Here is a tiny trained network, its code and every weight. The questions are about switching its units off for an input and a class, where a switched-off unit gives its printed mean instead of its output.

import numpy as np


def w(rows, s, z=0):
    codes = np.array(rows[::2]) - 128.0
    scale = np.full(codes.shape[1], s)
    scale[-1] = z or s
    return codes * scale


def f(y):
    return np.maximum(y, 0)


def log_softmax(a):
    a = a - a.max(-1, keepdims=True)
    return a - np.log(np.exp(a).sum(-1, keepdims=True))


def net(x, mask):
    res = np.array(x, float).reshape(1, 6) / 4 @ E
    y = f(res @ A[0][:, :-1].T + A[0][:, -1])
    res = res + np.where(mask, y, B[0][:, -1]) @ B[0][:, :-1]
    return log_softmax(res[-1] @ U[:, :-1].T + U[:, -1])


A, B = {}, {}
E = w([
[65,91,54,55,149,168,187,33,109,208,138],'x0',
[119,122,146,146,119,183,121,124,115,100,94],'x1',
[115,107,136,143,142,109,146,135,111,117,145],'x2',
[117,116,132,138,141,111,141,135,118,121,144],'x3',
[146,207,92,210,175,107,79,137,64,249,127],'x4',
[130,78,188,133,244,110,101,167,185,172,68],'x5',
],0.013)
A[0] = w([
[125,118,128,98,137,94,137,166,140,135,178,118],'n0',
[163,102,173,141,200,168,158,77,200,144,144,65],'n1',
[131,148,146,208,159,83,99,165,143,134,93,111],'n2',
[183,154,180,164,108,119,135,121,154,101,155,153],'n3',
[104,254,75,218,185,154,136,116,50,202,137,14],'n4',
[61,99,76,109,197,132,128,27,108,170,90,7],'n5',
[133,107,131,41,101,125,206,121,92,127,183,121],'n6',
[62,139,76,94,57,125,166,77,81,126,116,117],'n7',
[150,80,165,93,243,122,142,121,185,151,46,76],'n8',
[172,230,62,187,39,131,147,98,46,60,211,77],'n9',
[125,66,119,65,101,97,178,195,241,49,76,72],'n10',
[190,156,128,189,206,107,87,101,123,130,73,101],'n11',
[138,159,100,159,190,78,157,162,116,95,102,127],'n12',
[143,133,97,93,104,112,84,130,105,119,62,121],'n13',
[126,178,126,161,31,121,119,108,60,116,151,194],'n14',
[31,98,49,61,37,203,223,82,151,125,237,145],'n15',
[140,142,96,169,185,95,129,111,164,101,121,119],'n16',
[229,78,168,176,182,142,61,224,139,167,100,110],'n17',
[132,130,92,99,104,151,206,95,149,112,101,125],'n18',
[121,199,40,179,178,161,151,153,84,148,124,188],'n19',
[187,140,169,241,172,117,82,156,186,151,121,118],'n20',
[167,157,178,171,47,108,100,193,174,73,173,65],'n21',
[63,93,92,130,79,139,137,111,102,106,132,137],'n22',
[123,155,81,179,101,159,72,108,77,155,164,101],'n23',
[91,118,84,109,177,147,141,91,84,164,119,110],'n24',
[170,94,158,102,134,125,156,88,229,27,151,167],'n25',
[81,70,121,84,195,130,79,161,165,139,90,46],'n26',
[175,119,172,90,145,144,173,122,161,90,149,186],'n27',
[106,171,117,145,139,122,104,121,11,175,104,41],'n28',
[196,150,63,200,61,143,149,116,96,102,192,58],'n29',
[136,132,94,127,27,107,95,118,40,106,164,182],'n30',
[202,112,120,122,133,79,126,164,170,151,108,112],'n31',
[113,82,87,32,70,160,180,106,123,66,187,142],'n32',
[175,155,131,149,93,82,47,198,134,31,136,190],'n33',
[119,107,97,109,176,139,124,171,136,109,168,121],'n34',
[52,96,78,121,143,164,197,88,143,211,93,118],'n35',
],0.0083,0.012)
B[0] = w([
[126,105,132,143,101,159,94,142,133,135,141,140],'n0',
[193,123,117,188,139,123,140,81,131,124,183,150],'n1',
[110,144,162,96,106,144,99,145,135,83,126,168],'n2',
[150,136,115,103,128,93,108,65,111,146,97,167],'n3',
[196,101,103,187,130,106,201,73,133,53,164,190],'n4',
[140,54,209,66,231,55,16,132,43,215,27,174],'n5',
[100,143,120,117,94,149,123,131,172,97,139,182],'n6',
[133,147,155,136,78,172,110,146,177,83,167,187],'n7',
[219,120,99,163,149,79,176,83,121,100,112,184],'n8',
[160,44,154,112,207,48,99,116,52,188,35,211],'n9',
[153,34,179,80,239,27,104,116,58,177,37,186],'n10',
[56,124,165,57,94,152,96,157,135,102,128,168],'n11',
[81,146,137,151,127,145,108,148,166,128,165,150],'n12',
[108,123,91,117,133,152,136,159,98,132,119,135],'n13',
[152,131,116,178,106,119,128,108,134,103,134,206],'n14',
[100,159,123,117,96,182,118,141,179,95,169,251],'n15',
[90,145,128,113,130,120,127,147,137,96,110,142],'n16',
[84,173,188,85,106,160,115,183,113,123,132,185],'n17',
[119,150,157,144,87,151,104,137,165,85,152,170],'n18',
[105,94,182,91,145,110,89,177,94,168,59,197],'n19',
[62,137,203,86,85,154,123,219,96,130,151,183],'n20',
[219,176,1,225,115,116,232,54,172,71,163,180],'n21',
[121,170,139,147,101,136,109,122,175,115,169,170],'n22',
[124,120,104,121,124,101,145,110,122,129,134,167],'n23',
[171,104,108,145,126,88,136,90,135,124,130,177],'n24',
[194,113,106,156,135,81,135,80,117,143,119,202],'n25',
[207,140,80,234,83,98,210,43,141,64,141,156],'n26',
[143,131,106,159,101,136,135,86,130,110,158,178],'n27',
[179,154,94,182,98,132,175,68,148,108,132,160],'n28',
[108,63,181,60,208,92,86,155,102,193,64,169],'n29',
[166,103,103,196,132,145,180,79,160,75,118,205],'n30',
[110,116,121,99,94,140,127,136,143,118,111,147],'n31',
[86,206,140,102,80,162,105,158,162,114,178,219],'n32',
[154,79,124,110,180,63,127,76,116,142,70,212],'n33',
[136,102,138,120,131,121,97,130,118,122,132,139],'n34',
[185,91,55,175,148,81,189,70,87,117,112,204],'n35',
],0.0087,0.022)
U = w([
[224,158,24,194,137,113,195,90,147,105,139,254],'0',
[163,94,170,91,204,78,112,134,88,186,26,88],'1',
[3,241,154,90,110,211,127,186,168,132,159,68],'2',
],0.011,0.00089)

Each question gives the input, the list of numbers given to net, and the class t.
The units are the neurons (one row each of A and B). Each row of codes is followed by its name. A weight is (code - 128) times the scale printed after its matrix; where a second scale follows, it is the last column's (A, B and U).
mask holds one flag per neuron, in row order. A switched-off neuron (its flag False) gives its mean, the last column of its row in B, instead of its output. The means were averaged over made-up inputs and are rounded, as every weight is.
A unit's drop is (log p(t) with every unit on - log p(t) with that unit switched off) / (log p(t) with every unit on - log p(t) with every unit switched off).
most important unit: the unit with the biggest drop
top k neurons: the k neurons with the biggest drops, biggest first
drop when u is switched off: that unit's drop, to one decimal
input [0,-4,6,-4,8,-2], class 1: most important unit -> n19
input [5,2,-3,7,4,1], class 1: top 4 neurons -> [n5 n21 n19 n30]
input [-2,-2,-5,4,1,-5], class 1: top 2 neurons -> [n9 n29]
input [-5,6,4,-8,1,-1], class 1: top 3 neurons -> [n4 n33 n15]
input [3,8,7,-5,-1,7], class 0: top 2 neurons -> [n26 n9]
input [2,-2,7,-8,-7,8], class 0: top 4 neurons -> [n26 n8 n9 n5]
input [5,-7,1,-2,-1,5], class 0: top 2 neurons -> [n9 n26]
input [3,-8,5,-4,0,6], class 0: top 3 neurons -> [n9 n26 n10]
input [6,3,3,6,-8,0], class 2: top 2 neurons -> [n32 n15]
input [1,-3,-1,-1,4,1], class 1: top 3 neurons -> [n21 n15 n32]
input [-1,5,5,3,-7,1], class 1: top 2 neurons -> [n10 n4]
input [1,7,-7,-1,-5,4], class 0: top 3 neurons -> [n9 n5 n19]
input [-3,2,2,4,1,-8], class 1: top 2 neurons -> [n9 n29]
input [-6,-6,0,0,7,1], class 2: most important unit -> n20
input [2,-8,7,3,-3,8], class 0: top 4 neurons -> [n26 n9 n8 n19]
input [7,7,6,8,-3,8], class 0: drop when n26 is switched off -> 0.7
input [1,6,6,-1,-3,8], class 0: drop when n5 is switched off -> 0.6
input [7,-4,3,-2,-2,5], class 0: drop when n3 is switched off -> 0.0
